J812: [ 91 173 134  95 109 156 114 132 162 127 110 130 195 118]
J513: [124 154 172 141  83 152 117 115 109 112 133 168 154 171]
J722: [128 158 170 138  89 152 116 111 104 113 137 166 159 170]
J932: [128 130  86  96 182 112 127 102 113 145 155  88 141  82]
J889: [122 149 172 144  77 152 119 119 114 113 128 168 149 171]
J21: [142 170 147 116 140 138 112  93  83 122 163 146 177 151]
J503: [ 59 101 128 133  46 151 132 114 162 128 106 123 106 100]
J818: [143 170 138 110 153 134 113  91  82 126 165 138 177 142]
J765: [138 109 153 120 130 143 111  95  84 120 159 151 176 156]
rev: [162 114 132] | J503
asked: [138 109 153 120 130 143 111  95  84 120 159 151 176 156] | J765
size: [ 59 101 128 133  46 151 132 114 162 128 106 123 106 100] | 14

J12: [132 125 132 121 117 142 116 140 147 114]
J636: [ 87  99  90 150 152 144 151  94  84 152]
J199: [130 166 124 151 119 145 120 136 102 122]
J332: [125 122 131  95 119 110 119 128 191 117]
J530: [ 66  88  75 141 167 140 165  71  94 166]
J752: [144 131 142 118 108 118 108 154 154 105]
J982: [162 141 149 149  96 140  97 170 112 165]
size: [162] | 1
both J752 J12:  | [142]
size: [ 87  99  90 150 152 144 151  94  84 152] | 10
both J530 J199:  | [166]

J141: [103 149  79 141 125 164 136  85 158 114 102 155 141 109 140 157  76 129
 150 134 152  80 131 160 154 115  85 144 157  92  74 136  83  93 145 175
 109 150 123]
J355: [104 127 153 105 100 109 168 154 144 106  96 139 115  91 107 164 116 100
 114 102 152 113 105 151 148 144 147 148 155  97 114 149 149 154 101 112
  97 172 157]
J71: [163  88 121 111 115 150 133 111  89 203 139  85 175 131 111 120 154 159
 160 148  88 161 108 137  81  87 107  59  98 125 151  64 110  62 182 148
 140 137 142]
J698: [116 113 167  96  96 114 178 163 126 128 101 111 137  93  99 166 134 113
 122 107 138 127 102 160 130 140 156 128 141 102 127 130 160 138 120 113
  99 182 169]
J313: [108 130 152 106  98 113 175 149 145 111  96 145 123  91 106 170 112 105
 118 104 151 112 105 159 151 138 142 147 157  92 111 143 147 151 108 114
  94 183 162]
J442: [112 158 135 143 150 100 100 143 145  87 139 151  72 146 145 100 129 107
  85 119 139 118 151  92 146 161 149 160 133 152 132 165 149 155  93  99
 130  91 102]
J182: [104 167  98 157 155 139 107 114 164  77 128 170 100 143 158 133  93 119
 119 131 160  92 156 126 166 152 120 182 153 128  98 175 111 175  93 145
 131 109 101]
asked: [163  88 121 111 115 150 133 111  89 203 139  85 175 131 111 120 154 159
 160 148  88 161 108 137  81  87 107  59  98 125 151  64 110  62 182 148
 140 137 142] | J71
rev: [145  93 175] | J182
size: [103 149  79 141 125 164 136  85 158 114 102 155 141 109 140 157  76 129
 150 134 152  80 131 160 154 115  85 144 157  92  74 136  83  93 145 175
 109 150 123] | 39

J97: [ 74 112 195 151 158 111  71 149 126  59  90  71  96 103 112  99 163  98
  81]
J203: [ 74 112 195 151 158 111  71 149 126  59  90 180  79 139  88 107  95 180
 105]
J133: [ 74  72 195 151 158 111  71 149 126  59  90 180  79 139 182 128 154  91
  92]
size: [ 74 112 195 151 158 111  71 149 126  59  90 180  79] | 13
asked: [ 74 112 195 151 158 111  71 149 126  59  90 180  79 139  88 107  95 180
 105] | J203

